Below are the code and all the weights of a small trained network. Each question names an input and a class and asks about switching units off, where a switched-off unit gives its printed mean instead of its output.

import numpy as np


def w(rows, s, z=0):
    codes = np.array(rows[::2]) - 128.0
    scale = np.full(codes.shape[1], s)
    scale[-1] = z or s
    return codes * scale


def norm(h):
    return h / np.sqrt((h * h).mean(-1, keepdims=True) + 1e-5)


def f(y):
    return np.maximum(y, 0)


def log_softmax(a):
    a = a - a.max(-1, keepdims=True)
    return a - np.log(np.exp(a).sum(-1, keepdims=True))


def net(x, mask):
    res = np.array(x, float).reshape(1, 2) / 4 @ E
    u = 0
    for l in range(2):
        y = f(norm(res) @ A[l][:, :-1].T + A[l][:, -1])
        res = res + np.where(mask[u : u + 6], y, B[l][:, -1]) @ B[l][:, :-1]
        u += 6
    return log_softmax(norm(res)[-1] @ U[:, :-1].T + U[:, -1])


A, B = {}, {}
E = w([
[99,110,59,1],'x0',
[197,122,182,135],'x1',
],0.0037)
A[0] = w([
[2,131,44,155,2],'L0N0',
[240,34,158,164,239],'L0N1',
[87,130,98,106,15],'L0N2',
[57,143,170,136,150],'L0N3',
[109,112,108,43,142],'L0N4',
[4,224,120,126,94],'L0N5',
],0.008,0.00097)
B[0] = w([
[160,133,203,118,241],'L0N0',
[113,98,117,111,252],'L0N1',
[254,193,99,149,179],'L0N2',
[182,63,122,124,159],'L0N3',
[165,119,146,170,241],'L0N4',
[101,59,133,126,213],'L0N5',
],0.0067,0.005)
A[1] = w([
[68,188,177,227,254],'L1N0',
[212,222,80,154,158],'L1N1',
[79,205,139,220,153],'L1N2',
[144,1,104,183,140],'L1N3',
[228,132,252,109,123],'L1N4',
[218,183,4,24,210],'L1N5',
],0.0056,0.0017)
B[1] = w([
[115,109,1,101,166],'L1N0',
[201,156,115,227,151],'L1N1',
[121,81,68,133,144],'L1N2',
[183,182,177,146,213],'L1N3',
[51,119,109,82,253],'L1N4',
[90,116,108,219,190],'L1N5',
],0.0062,0.0075)
U = w([
[141,61,44,206,187],'0',
[113,9,213,78,185],'1',
[196,138,219,155,130],'2',
[58,120,95,73,22],'3',
[69,212,82,34,5],'4',
[30,204,120,71,14],'5',
[58,159,89,41,3],'6',
],0.011,0.0055)

Each question gives the input, the list of numbers given to net, and the class t.
The units are the neurons (one row each of A and B). Each row of codes is followed by its name. A weight is (code - 128) times the scale printed after its matrix; where a second scale follows, it is the last column's (A, B and U).
mask holds one flag per neuron, layer by layer. A switched-off neuron (its flag False) gives its mean, the last column of its row in B, instead of its output. The means were averaged over made-up inputs and are rounded, as every weight is.
A unit's drop is (log p(t) with every unit on - log p(t) with that unit switched off) / (log p(t) with every unit on - log p(t) with every unit switched off).
The circuit of an input: a set's keep is (log p(t) with only the set's units on - log p(t) with every unit switched off) / (log p(t) with every unit on - log p(t) with every unit switched off). Starting from all 12 units, units are removed one at a time, each time the one whose removal leaves the highest keep (on an exact tie, the one counted first), for as long as the keep stays at least 0.8.
circuit, biggest first: the units of the circuit, biggest drop first
top k neurons: the k neurons with the biggest drops, biggest first
k most important neurons of layer l: the k neurons of layer l with the biggest drops, biggest first
input [3,1], class 2: top 2 neurons	(L1N1; L0N4)
input [3,3], class 2: circuit, biggest first	(L0N4)
input [7,6], class 0: circuit, biggest first	(L0N0; L1N5)
input [4,-1], class 0: top 4 neurons	(L0N2; L1N3; L1N5; L1N4)
input [-3,4], class 1: top 4 neurons	(L0N1; L0N2; L1N1; L1N5)
input [-6,3], class 0: top 3 neurons	(L1N0; L0N0; L0N5)
input [3,-3], class 2: circuit, biggest first	(L0N2; L0N0)
input [-1,5], class 1: top 3 neurons	(L0N1; L1N1; L0N4)
input [4,3], class 0: circuit, biggest first	(L0N5; L1N5)
input [-5,7], class 1: circuit, biggest first	(L0N1; L0N2; L0N4; L1N4)
input [8,-6], class 0: top 2 neurons	(L1N5; L0N2)
input [1,1], class 2: 3 most important neurons of layer 0	(L0N0; L0N2; L0N4)
input [4,-8], class 1: top 2 neurons	(L0N5; L0N0)
input [5,0], class 0: circuit, biggest first	(L1N5)
input [2,-2], class 2: top 2 neurons	(L0N2; L0N4)
input [4,-5], class 1: top 3 neurons	(L0N5; L0N0; L1N4)
input [1,-3], class 2: 3 most important neurons of layer 0	(L0N2; L0N4; L0N1)
input [2,2], class 2: top 3 neurons	(L0N4; L0N0; L1N0)
input [8,-7], class 0: top 3 neurons	(L1N5; L0N2; L1N4)
input [6,-1], class 0: 2 most important neurons of layer 1	(L1N5; L1N3)
input [2,-1], class 2: most important neuron of layer 0	(L0N2)
input [-2,7], class 1: 2 most important neurons of layer 1	(L1N4; L1N1)
